Below is a small trained network, with its code and all its weights. Each question gives an input and a class and asks what happens when units are switched off, that is, made to give their printed mean instead of their output.

import numpy as np


def w(rows, s, z=0):
    codes = np.array(rows[::2]) - 128.0
    scale = np.full(codes.shape[1], s)
    scale[-1] = z or s
    return codes * scale


def f(y):
    return y / 2 * (1 + np.tanh(0.7978845608 * (y + 0.044715 * y**3)))


def log_softmax(a):
    a = a - a.max(-1, keepdims=True)
    return a - np.log(np.exp(a).sum(-1, keepdims=True))


def net(x, mask):
    res = np.array(x, float).reshape(1, 2) / 4 @ E
    y = f(res @ A[0][:, :-1].T + A[0][:, -1])
    res = res + np.where(mask, y, B[0][:, -1]) @ B[0][:, :-1]
    return log_softmax(res[-1] @ U[:, :-1].T + U[:, -1])


A, B = {}, {}
E = w([
[124,75,134,254,170,243,85,110,17,167],'x0',
[32,116,37,42,96,120,80,93,51,64],'x1',
],0.015)
A[0] = w([
[209,183,172,87,164,94,189,210,251,145,255],'n1',
[193,113,191,220,181,240,145,137,78,240,193],'n2',
[50,85,22,63,59,104,100,72,53,4,202],'n3',
[164,67,122,190,185,237,74,131,13,127,144],'n4',
[154,138,127,147,186,48,154,165,127,209,239],'n5',
[57,38,31,152,49,169,97,71,101,2,119],'n6',
],0.0075,0.0051)
B[0] = w([
[216,108,153,104,69,153,155,102,167,74,224],'n1',
[131,131,184,216,167,193,153,153,107,163,251],'n2',
[73,198,101,26,116,77,87,126,109,135,240],'n3',
[77,73,162,103,178,150,119,252,91,167,241],'n4',
[152,84,93,106,106,123,131,111,190,130,171],'n5',
[119,149,145,117,147,136,78,185,85,145,208],'n6',
],0.015,0.023)
U = w([
[173,144,135,73,47,79,179,94,160,43,252],'0',
[81,248,103,94,89,66,63,69,138,97,178],'1',
[116,92,103,145,118,102,83,86,106,96,36],'2',
[127,122,119,103,165,131,139,116,106,103,32],'3',
[189,117,166,169,110,185,140,88,185,162,116],'4',
[106,72,169,188,171,146,175,173,119,178,165],'5',
[93,158,145,100,191,137,53,176,97,148,94],'6',
[76,126,112,114,121,177,128,105,162,136,41],'7',
],0.011,0.0038)

Each question gives the input, the list of numbers given to net, and the class t.
The units are the neurons (one row each of A and B). Each row of codes is followed by its name. A weight is (code - 128) times the scale printed after its matrix; where a second scale follows, it is the last column's (A, B and U).
mask holds one flag per neuron, in row order. A switched-off neuron (its flag False) gives its mean, the last column of its row in B, instead of its output. The means were averaged over made-up inputs and are rounded, as every weight is.
A unit's drop is (log p(t) with every unit on - log p(t) with that unit switched off) / (log p(t) with every unit on - log p(t) with every unit switched off).
The circuit of an input: a set's keep is (log p(t) with only the set's units on - log p(t) with every unit switched off) / (log p(t) with every unit on - log p(t) with every unit switched off). Starting from all 6 units, units are removed one at a time, each time the one whose removal leaves the highest keep (on an exact tie, the one counted first), for as long as the keep stays at least 0.8.
circuit, biggest first: the units of the circuit, biggest drop first
most important unit: the unit with the biggest drop
top k neurons: the k neurons with the biggest drops, biggest first
drop when u is switched off: that unit's drop, to one decimal
input [6,2], class 5: circuit, biggest first : (n2)
input [7,2], class 5: top 2 neurons : (n2; n3)
input [0,6], class 1: top 2 neurons : (n4; n3)
input [1,-4], class 4: circuit, biggest first : (n4; n6)
input [-4,-8], class 0: top 2 neurons : (n1; n4)
input [0,8], class 1: top 2 neurons : (n3; n4)
input [-1,-1], class 0: top 2 neurons : (n2; n4)
input [-1,2], class 1: top 2 neurons : (n4; n2)
input [2,-8], class 4: top 2 neurons : (n1; n5)
input [-1,-3], class 4: drop when n3 is switched off : 0.7
input [2,0], class 5: drop when n3 is switched off : 1.4
input [-3,-3], class 0: drop when n2 is switched off : 0.2
input [-3,-7], class 4: drop when n3 is switched off : 1.2
input [1,-8], class 4: most important unit : n1
